Below are the code and all the weights of a small trained network. Each question names an input and a class and asks about switching units off, where a switched-off unit gives its printed mean instead of its output.

import numpy as np


def w(rows, s, z=0):
    codes = np.array(rows[::2]) - 128.0
    scale = np.full(codes.shape[1], s)
    scale[-1] = z or s
    return codes * scale


def f(y):
    return y / 2 * (1 + np.tanh(0.7978845608 * (y + 0.044715 * y**3)))


def log_softmax(a):
    a = a - a.max(-1, keepdims=True)
    return a - np.log(np.exp(a).sum(-1, keepdims=True))


def net(x, mask):
    res = np.array(x, float).reshape(1, 8) / 4 @ E
    y = f(res @ A[0][:, :-1].T + A[0][:, -1])
    res = res + np.where(mask, y, B[0][:, -1]) @ B[0][:, :-1]
    return log_softmax(res[-1] @ U[:, :-1].T + U[:, -1])


A, B = {}, {}
E = w([
[176,230,145,202,151,43,79,60,56,110,200,121],'x0',
[179,182,97,121,2,93,148,155,158,102,114,177],'x1',
[124,60,179,115,109,99,146,159,64,227,98,80],'x2',
[112,169,74,109,187,171,118,51,118,117,168,98],'x3',
[44,178,175,176,74,152,171,85,201,149,56,105],'x4',
[73,100,75,178,124,104,88,114,115,175,182,179],'x5',
[183,152,116,96,116,140,134,100,138,96,132,124],'x6',
[129,192,164,183,87,107,162,84,149,142,76,76],'x7',
],0.0078)
A[0] = w([
[73,53,198,186,85,83,110,172,129,226,113,90,162],'n0',
[95,12,197,62,232,177,136,152,65,177,131,43,162],'n1',
[106,114,98,153,201,126,33,108,135,142,208,124,208],'n2',
[104,75,84,88,55,223,197,194,221,88,56,150,187],'n3',
[179,223,141,132,113,90,162,82,116,62,149,76,219],'n4',
[78,157,210,213,72,89,108,107,102,179,134,77,173],'n5',
[131,140,143,77,228,136,106,103,109,114,140,78,178],'n6',
[138,167,125,81,107,190,130,91,221,126,105,138,181],'n7',
[136,110,190,145,57,103,127,197,76,172,112,136,193],'n8',
[168,62,76,97,172,164,80,160,90,87,231,118,253],'n9',
[150,81,49,62,123,141,176,204,119,109,132,121,214],'n10',
[158,217,200,185,102,119,154,51,140,111,88,67,161],'n11',
[77,51,131,102,28,184,230,171,192,82,65,142,201],'n12',
[255,80,111,82,68,51,70,192,52,85,152,173,136],'n13',
[82,165,70,146,174,87,6,87,113,110,242,198,176],'n14',
[87,167,222,172,67,66,172,81,113,128,29,93,255],'n15',
[104,201,48,201,196,113,85,47,106,119,217,150,169],'n16',
],0.0065,0.0038)
B[0] = w([
[52,16,160,217,187,64,206,199,59,206,41,193,202],'n0',
[191,39,135,79,215,247,97,111,2,98,22,72,220],'n1',
[86,97,54,143,146,169,138,64,31,68,174,144,210],'n2',
[57,204,51,62,144,144,32,169,237,217,40,163,243],'n3',
[183,191,168,115,63,113,127,72,146,91,181,54,208],'n4',
[86,103,165,239,97,97,213,100,94,139,126,144,203],'n5',
[163,93,119,115,146,168,126,83,88,51,111,68,181],'n6',
[108,182,128,129,87,156,92,48,200,91,131,82,180],'n7',
[123,84,197,136,149,102,163,179,117,220,167,204,186],'n8',
[199,125,77,78,218,140,99,120,106,37,170,158,235],'n9',
[220,101,64,20,164,123,79,171,176,136,126,136,191],'n10',
[157,189,231,188,42,110,184,52,147,62,86,36,205],'n11',
[16,190,87,68,194,101,41,187,207,230,44,160,244],'n12',
[232,128,148,79,134,24,107,184,145,80,219,203,223],'n13',
[58,113,38,189,129,178,124,56,95,77,227,212,243],'n14',
[82,141,211,208,35,69,213,153,157,159,73,77,237],'n15',
[25,198,51,204,79,175,181,14,59,40,233,171,238],'n16',
],0.0063,0.011)
U = w([
[51,152,17,179,113,175,124,52,61,54,237,211,238],'0',
[202,33,111,50,195,241,79,135,28,85,61,64,45],'1',
[41,31,209,215,103,74,207,200,71,217,60,172,5],'2',
[164,229,221,166,8,109,173,65,144,60,105,18,193],'3',
[21,175,44,59,111,159,33,181,238,189,51,170,150],'4',
[253,108,111,57,104,34,84,224,142,104,228,219,60],'5',
],0.0069,0.0025)

Each question gives the input, the list of numbers given to net, and the class t.
The units are the neurons (one row each of A and B). Each row of codes is followed by its name. A weight is (code - 128) times the scale printed after its matrix; where a second scale follows, it is the last column's (A, B and U).
mask holds one flag per neuron, in row order. A switched-off neuron (its flag False) gives its mean, the last column of its row in B, instead of its output. The means were averaged over made-up inputs and are rounded, as every weight is.
A unit's drop is (log p(t) with every unit on - log p(t) with that unit switched off) / (log p(t) with every unit on - log p(t) with every unit switched off).
The circuit of an input: a set's keep is (log p(t) with only the set's units on - log p(t) with every unit switched off) / (log p(t) with every unit on - log p(t) with every unit switched off). Starting from the 12 units with the biggest drops (on a tie, the unit counted first), units are removed one at a time, each time the one whose removal leaves the highest keep (on an exact tie, the one counted first), for as long as the keep stays at least 0.8.
units of the circuit, in order: the units of the circuit, biggest drop first
unit that matters most: the unit with the biggest drop
top k neurons: the k neurons with the biggest drops, biggest first
drop when u is switched off: that unit's drop, to one decimal
input [-7,-8,8,-5,-2,-7,-1,3], class 1: unit that matters most -> n1
input [-3,3,7,-5,2,-7,4,3], class 2: top 2 neurons -> (n15; n0)
input [-7,7,2,4,4,-6,-1,7], class 4: top 2 neurons -> (n12; n3)
input [4,-8,3,6,0,-5,-3,3], class 1: top 2 neurons -> (n1; n6)
input [-3,7,-5,-7,6,-5,2,7], class 4: top 2 neurons -> (n12; n3)
input [-7,-7,3,-1,5,4,3,-7], class 1: top 2 neurons -> (n1; n15)
input [4,4,8,3,6,1,1,2], class 2: top 2 neurons -> (n0; n5)
input [-7,4,7,-8,6,-7,2,3], class 4: top 2 neurons -> (n3; n12)
input [8,-2,4,-7,-4,-4,0,1], class 2: top 2 neurons -> (n8; n5)
input [7,0,0,2,-4,-3,-1,5], class 3: top 2 neurons -> (n11; n4)
input [-7,-3,4,-6,4,3,-1,-3], class 4: top 2 neurons -> (n3; n12)
input [0,-4,8,5,-2,5,4,-8], class 1: drop when n1 is switched off -> 0.9
input [6,2,-1,-7,-3,-6,-8,-2], class 5: drop when n13 is switched off -> 0.3
input [-8,-6,-3,5,-2,-1,1,-1], class 1: units of the circuit, in order -> (n1)
input [6,-2,-3,-2,3,3,0,4], class 3: drop when n10 is switched off -> 0.0
input [-3,3,-8,2,8,8,2,3], class 4: drop when n3 is switched off -> 0.1
input [-1,4,-8,-2,8,4,2,2], class 4: top 2 neurons -> (n3; n12)
